[125 114  71 120 115 152 152 114  85 166 113 115 111 158 123 146 217 165
 129  96 159 170 118 124 111 139 112 122 144 110 113 146 135 112 164 188
 124 148 117 174 129 126 161 137 129 121 198  70 172 161 180 171 125 104
 137] = z572
[125 114  71 120 115 152 152 114  85 111 109 115 111 158 123 146 217 165
 129  96 159 170 118 124 111 139 112 122 144 110 113 146 135 112 164 188
 124 148 117 174 129 126 162 137 129 121 198  70 172 161 180 171 125 104
 137] = z746
[149 123 160 169 121  75  92 170 128 165 113 123 111 117 125 169 108 124
 162 170 128  97 172 124 112 139 116 195 154 156 137 115 155 158  93 111
 151 144  98  88 161 126 129 107  98 132  98 141  68 138  51 113  86 110
 141] = z219
rest: [162 137 129 121]  [198  70 172 161 180 171 125 104 137]
rest: [129 126 161]  [137 129 121 198  70 172 161 180 171 125 104 137]
rest: [125 169]  [108 124 162 170 128  97 172 124 112 139 116 195 154 156 137 115 155 158
  93 111 151 144  98  88 161 126 129 107  98 132  98 141  68 138  51 113
  86 110 141]
rest: [165 113]  [123 111 117 125 169 108 124 162 170 128  97 172 124 112 139 116 195 154
 156 137 115 155 158  93 111 151 144  98  88 161 126 129 107  98 132  98
 141  68 138  51 113  86 110 141]

[163 121 127 127 157 199]  z983
[183 141 149 129 186  98]  z63
[183 140 149 129 186 211]  z505
[175 115 110 122 170 218]  z909
rest: [141 149]  [129 186  98]
rest: [183 140 149 129 186]  [211]
rest: [183 141 149]  [129 186  98]
rest: [141 149 129]  [186  98]

[ 74  45 109 148]  z37
[ 85  66 109 147]  z457
[ 74  44 126 149]  z532
[ 85  66 109 146]  z118
asked: [ 74  45 109 148]  z37
rest: [ 74  44 126]  [149]
rest: [74 44]  [126 149]
rest: [74 45]  [109 148]
asked: [ 74  44 126 149]  z532

[147  99 125 118 107 135 155 104 115 102 127 149  30 174 202 121 118]  z800
[125 165 138  64 145 112  95 173 139 103 127 149  29 117 118 156 180]  z645
[ 92 152  87 126  89 110 187 173 139 104 127 176 200 154 143 111 105]  z432
[147 100 139  84 136 211 112 184 151 129 117 148  72 194  75 147 109]  z729
rest: [147  99]  [125 118 107 135 155 104 115 102 127 149  30 174 202 121 118]
rest: [102 127]  [149  30 174 202 121 118]
rest: [138  64]  [145 112  95 173 139 103 127 149  29 117 118 156 180]
rest: [173 139 103 127]  [149  29 117 118 156 180]
rest: [149  30]  [174 202 121 118]

[124 162 170 175  46  62 199] -> z15
[ 93 126 110 126  90 128 137] -> z318
[124 162 170 175  47  62 199] -> z646
rest: [175  47  62]  [199]
rest: [124 162 170 175  46]  [ 62 199]
rest: [175  47]  [ 62 199]
rest: [162 170 175  46]  [ 62 199]
rest: [124 162 170 175  47]  [ 62 199]

[ 86  85  93 126 142 113 131 136 132 116  61 146 140 122 121 124] = z710
[218 212 155 135 151 156 140 125  88 147 231  87 111 164  95 162] = z153
[ 77 111 147 153 141 151  79 115 153 114  71 138 155 145 164 116] = z576
[125  86 115 127  91 130 124 150 168 146 106 114 160 127 140  91] = z33
[ 87 130 115 115 119 130  93 119 163 151  47 141 129 125 164 133] = z583
[121 102 167 173 107  71 154 125  84 131 133 121  99 143 119 133] = z91
rest: [173 107  71 154]  [125  84 131 133 121  99 143 119 133]
rest: [138 155]  [145 164 116]

[129 217 189 102 143 170 183 187 139 192 158 178 138 121 205] = z57
[175  95 199 151 125 105  33 155  74  48  87 118  60 109  78] = z969
[ 68  45 106 149 102 103  34 102 149 106  98 124 121 160  49] = z834
[100  35  56 141 115  84  76  89 125  49  70  89 123 160  50] = z761
[192  35  55 150 102 103  33 145  70  57 102 111  62  91  71] = z116
[100 162  85 114 129 153 208 104 169 205 176 137 179 134 181] = z911
rest: [187 139]  [192 158 178 138 121 205]
rest: [149 102]  [103  34 102 149 106  98 124 121 160  49]
rest: [35 56]  [141 115  84  76  89 125  49  70  89 123 160  50]
rest: [70 57]  [102 111  62  91  71]
rest: [103  33]  [145  70  57 102 111  62  91  71]

